Here is a tiny trained network, its code and every weight. The questions are about switching its units off for an input and a class, where a switched-off unit gives its printed mean instead of its output.

import numpy as np


def w(rows, s, z=0):
    codes = np.array(rows[::2]) - 128.0
    scale = np.full(codes.shape[1], s)
    scale[-1] = z or s
    return codes * scale


def f(y):
    return np.maximum(y, 0)


def log_softmax(a):
    a = a - a.max(-1, keepdims=True)
    return a - np.log(np.exp(a).sum(-1, keepdims=True))


def net(x, mask):
    res = np.array(x, float).reshape(1, 6) / 4 @ E
    y = f(res @ A[0][:, :-1].T + A[0][:, -1])
    res = res + np.where(mask, y, B[0][:, -1]) @ B[0][:, :-1]
    return log_softmax(res[-1] @ U[:, :-1].T + U[:, -1])


A, B = {}, {}
E = w([
[76,75,154,254,97,236,161],'x0',
[119,170,84,174,143,86,184],'x1',
[111,173,15,71,39,181,142],'x2',
[64,115,123,74,160,135,113],'x3',
[136,149,162,137,120,167,84],'x4',
[194,159,119,209,118,142,108],'x5',
],0.0085)
A[0] = w([
[125,104,198,98,93,163,215,16],'neuron 0',
[98,108,211,180,167,45,82,104],'neuron 1',
[53,56,171,186,107,223,149,35],'neuron 2',
[68,177,142,211,157,170,151,1],'neuron 3',
[193,214,168,51,156,80,104,111],'neuron 4',
[177,80,233,150,255,103,165,71],'neuron 5',
[52,73,149,223,113,179,190,82],'neuron 6',
[119,128,42,116,67,142,113,146],'neuron 7',
[128,186,73,79,231,35,93,128],'neuron 8',
[137,164,115,80,91,223,94,94],'neuron 9',
[140,101,164,145,181,119,117,94],'neuron 10',
],0.0092,0.0022)
B[0] = w([
[60,120,100,164,167,97,137,154],'neuron 0',
[108,222,122,38,164,196,149,218],'neuron 1',
[151,130,191,193,131,51,99,241],'neuron 2',
[112,131,200,89,156,96,100,195],'neuron 3',
[156,50,188,184,72,60,19,241],'neuron 4',
[39,240,107,113,156,167,138,245],'neuron 5',
[96,2,120,144,81,112,95,251],'neuron 6',
[173,185,123,75,114,191,164,214],'neuron 7',
[120,100,145,84,164,136,15,254],'neuron 8',
[112,153,39,113,152,138,141,195],'neuron 9',
[133,140,137,89,170,176,190,175],'neuron 10',
],0.0087,0.0085)
U = w([
[149,2,126,193,104,59,59,9],'0',
[113,137,50,133,105,191,151,247],'1',
],0.0072,0.0012)

Each question gives the input, the list of numbers given to net, and the class t.
The units are the neurons (one row each of A and B). Each row of codes is followed by its name. A weight is (code - 128) times the scale printed after its matrix; where a second scale follows, it is the last column's (A, B and U).
mask holds one flag per neuron, in row order. A switched-off neuron (its flag False) gives its mean, the last column of its row in B, instead of its output. The means were averaged over made-up inputs and are rounded, as every weight is.
A unit's drop is (log p(t) with every unit on - log p(t) with that unit switched off) / (log p(t) with every unit on - log p(t) with every unit switched off).
unit that matters most: the unit with the biggest drop
top k neurons: the k neurons with the biggest drops, biggest first
drop of u: that unit's drop, to one decimal
input [6,0,-7,-7,3,-3], class 1: unit that matters most -> neuron 5
input [3,-2,-6,0,2,6], class 1: top 2 neurons -> neuron 5; neuron 1
input [6,4,6,4,1,-8], class 0: top 3 neurons -> neuron 2; neuron 6; neuron 5
input [7,-5,6,6,7,-1], class 0: top 4 neurons -> neuron 2; neuron 6; neuron 5; neuron 1
input [-6,-5,5,8,4,1], class 0: top 2 neurons -> neuron 4; neuron 5
input [5,-6,-7,8,-1,2], class 1: top 3 neurons -> neuron 5; neuron 1; neuron 4
input [8,-6,7,-1,-5,6], class 0: top 2 neurons -> neuron 2; neuron 6
input [-8,6,8,7,-6,-5], class 0: top 2 neurons -> neuron 4; neuron 8
input [-6,6,3,2,4,-8], class 0: drop of neuron 4 -> 0.2
input [-8,6,5,-4,-2,-3], class 0: drop of neuron 4 -> 0.3
input [-7,-5,4,8,6,-2], class 0: drop of neuron 4 -> 1.1
